Below is a small trained network, with its code and all its weights. Each question gives an input and a target symbol and asks what happens when units are switched off, that is, made to give their printed mean instead of their output.

import numpy as np


def w(rows, s, z=0):
    codes = np.array(rows[::2]) - 128.0
    scale = np.full(codes.shape[1], s)
    scale[-1] = z or s
    return codes * scale


def f(y):
    return np.maximum(y, 0)


def softmax(a):
    e = np.exp(a - a.max(-1, keepdims=True))
    return e / e.sum(-1, keepdims=True)


def log_softmax(a):
    a = a - a.max(-1, keepdims=True)
    return a - np.log(np.exp(a).sum(-1, keepdims=True))


def net(x, mask):
    ids = ['αβγδεηθλμξπστφψω'.index(c) for c in x.split()]
    T = len(ids)
    res = E[ids] + P[:T]
    q, k, v = (res @ M[0].T for M in (Q, K, V))
    z = softmax(np.where(np.tri(T) > 0, q @ k.T / 3**0.5, -1e9)) @ v
    res = res + np.where(mask[0], z, O[0][:, -1]) @ O[0][:, :-1]
    y = f(res @ A[0][:, :-1].T + A[0][:, -1])
    res = res + np.where(mask[1:9], y, B[0][:, -1]) @ B[0][:, :-1]
    return log_softmax(res[-1] @ U[:, :-1].T + U[:, -1])


Q, K, V, O, A, B = {}, {}, {}, {}, {}, {}
E = w([
[211,149,47,43,173],'α',
[205,248,165,83,153],'β',
[143,155,165,72,180],'γ',
[196,190,54,138,51],'δ',
[111,144,215,117,201],'ε',
[150,149,164,64,192],'η',
[183,88,199,136,194],'θ',
[130,167,207,80,87],'λ',
[77,93,65,90,124],'μ',
[118,199,182,126,159],'ξ',
[81,247,120,68,144],'π',
[71,229,95,94,148],'σ',
[225,156,185,137,132],'τ',
[132,196,72,176,56],'φ',
[193,113,175,84,153],'ψ',
[109,135,155,172,224],'ω',
],0.016)
P = w([
[147,91,110,122,127],'0',
[164,155,110,213,138],'1',
[138,204,180,63,153],'2',
[93,65,38,140,82],'3',
[166,155,113,222,144],'4',
[141,204,201,68,163],'5',
[89,44,15,141,65],'6',
[168,153,114,224,148],'7',
[155,192,206,84,168],'8',
[102,5,43,141,80],'9',
[170,151,109,225,145],'10',
[158,186,191,74,172],'11',
],0.014)
Q[0] = w([
[82,68,143,137,118],'H1',
[122,82,39,254,90],'H1',
[85,166,91,73,154],'H1',
],0.0082)
K[0] = w([
[103,210,141,93,159],'H1',
[164,255,130,149,186],'H1',
[59,119,98,63,167],'H1',
],0.0099)
V[0] = w([
[255,117,139,213,217],'H1',
[169,77,217,102,16],'H1',
[40,18,236,181,235],'H1',
],0.0061)
O[0] = w([
[184,81,177,174,199,253],'H1',
[18,138,254,63,60,68],'H1',
[84,88,227,131,217,56],'H1',
],0.0085,0.0043)
A[0] = w([
[38,39,107,134,148,209],'N1',
[51,168,138,247,112,30],'N2',
[183,73,142,137,101,240],'N3',
[98,62,60,213,146,207],'N4',
[150,141,184,221,84,121],'N5',
[64,47,87,126,89,251],'N6',
[155,66,159,133,39,215],'N7',
[93,173,161,97,139,55],'N8',
],0.013,0.0024)
B[0] = w([
[135,157,84,222,81,168],'N1',
[68,192,253,102,132,169],'N2',
[83,137,101,88,132,210],'N3',
[58,146,87,106,145,255],'N4',
[152,34,119,110,72,218],'N5',
[182,63,205,168,92,176],'N6',
[121,207,180,161,114,162],'N7',
[126,57,100,167,90,170],'N8',
],0.014,0.0096)
U = w([
[98,12,53,18,133,141],'α',
[165,151,91,124,123,254],'β',
[31,84,143,40,182,125],'γ',
[110,255,143,93,119,43],'δ',
[189,142,107,166,173,128],'ε',
[148,67,112,58,131,168],'η',
[136,59,204,176,133,102],'θ',
[144,122,209,149,76,220],'λ',
[180,21,101,167,65,54],'μ',
[244,126,145,189,181,200],'ξ',
[127,90,46,84,73,90],'π',
[180,135,32,103,186,43],'σ',
[114,72,195,39,36,48],'τ',
[36,121,148,85,22,91],'φ',
[123,195,175,113,130,119],'ψ',
[85,95,56,158,148,202],'ω',
],0.0089,0.0052)

Each question gives the input, a string of symbols that net reads in full, and the target symbol t.
The units are the heads (3 rows each of Q, K, V and O) and the neurons (one row each of A and B). Each row of codes is followed by its name. A weight is (code - 128) times the scale printed after its matrix; where a second scale follows, it is the last column's (O, A, B and U).
mask holds one flag per unit, heads first, then neurons. A switched-off unit (its flag False) gives its mean, the last column of its rows in O or B, instead of its output. The means were averaged over made-up inputs and are rounded, as every weight is.
A unit's drop is (log p(t) with every unit on - log p(t) with that unit switched off) / (log p(t) with every unit on - log p(t) with every unit switched off).
The circuit of an input: a set's keep is (log p(t) with only the set's units on - log p(t) with every unit switched off) / (log p(t) with every unit on - log p(t) with every unit switched off). Starting from all 9 units, units are removed one at a time, each time the one whose removal leaves the highest keep (on an exact tie, the one counted first), for as long as the keep stays at least 0.8.
circuit, biggest first: the units of the circuit, biggest drop first
unit that matters most: the unit with the biggest drop
k most important neurons: the k neurons with the biggest drops, biggest first
input τ τ β π γ δ β θ τ θ τ τ, target θ: most important neuron : [N4]
input ξ δ φ ω τ ω τ θ τ ω, target ω: circuit, biggest first : [N4; N1]
input φ ω ξ η δ, target π: circuit, biggest first : [N5; H1; N4; N3]
input ψ φ ω η σ τ ε ξ, target λ: 3 most important neurons : [N2; N5; N4]
input ω τ ω ε, target ω: circuit, biggest first : [N1; H1; N4]
input γ λ φ ψ ξ ω ξ ω ω ψ, target ω: circuit, biggest first : [N1; N4; N5]
input ε α ω η, target ω: 3 most important neurons : [N1; N5; N2]
input φ δ τ ε λ α σ ε φ τ, target φ: circuit, biggest first : [N7; N3]
input ω τ ε ω θ θ θ ξ ω, target θ: 2 most important neurons : [N4; N8]
input μ ψ α ω φ ω φ, target φ: 4 most important neurons : [N4; N2; N6; N7]
input φ τ ω λ ω τ ψ λ, target τ: circuit, biggest first : [N5; H1]
input θ δ θ δ δ β δ ω ω θ, target ω: circuit, biggest first : [N4; N1]
input ω θ μ τ ε ω ω σ α ω λ γ, target ξ: 3 most important neurons : [N4; N3; N5]
input ω π ω π θ τ λ, target λ: unit that matters most : N6
input τ ω τ τ λ ξ ω ε ω ξ, target ω: circuit, biggest first : [N1; N4; N5]
input φ ω ω τ ω, target γ: circuit, biggest first : [N4; N2; H1]
input ω ω ε, target ξ: circuit, biggest first : [N4; H1]
input α τ β τ ξ ξ ε φ, target φ: 3 most important neurons : [N2; N5; N4]
input β τ ψ φ ω ψ ω ω α δ λ δ, target δ: circuit, biggest first : [H1; N5]
input ω π β σ ω β τ σ ω ω δ ω, target ξ: circuit, biggest first : [N4; N3]
input τ ω λ σ φ ω ε, target ω: circuit, biggest first : [N1; N4]
input ω δ θ ω γ θ, target ξ: circuit, biggest first : [N4; H1]
input σ τ β φ ω, target γ: 2 most important neurons : [N2; N4]
input σ μ τ α η ω η β ω ξ, target ω: 4 most important neurons : [N4; N1; N5; N2]
input ψ ω α π ω ξ ψ, target ω: 3 most important neurons : [N4; N5; N1]
input π σ φ λ η α ψ ξ τ, target τ: 2 most important neurons : [N1; N5]
input δ ξ τ π ξ ω δ δ, target π: unit that matters most : N5
input θ φ μ θ ξ, target λ: 4 most important neurons : [N2; N4; N5; N3]
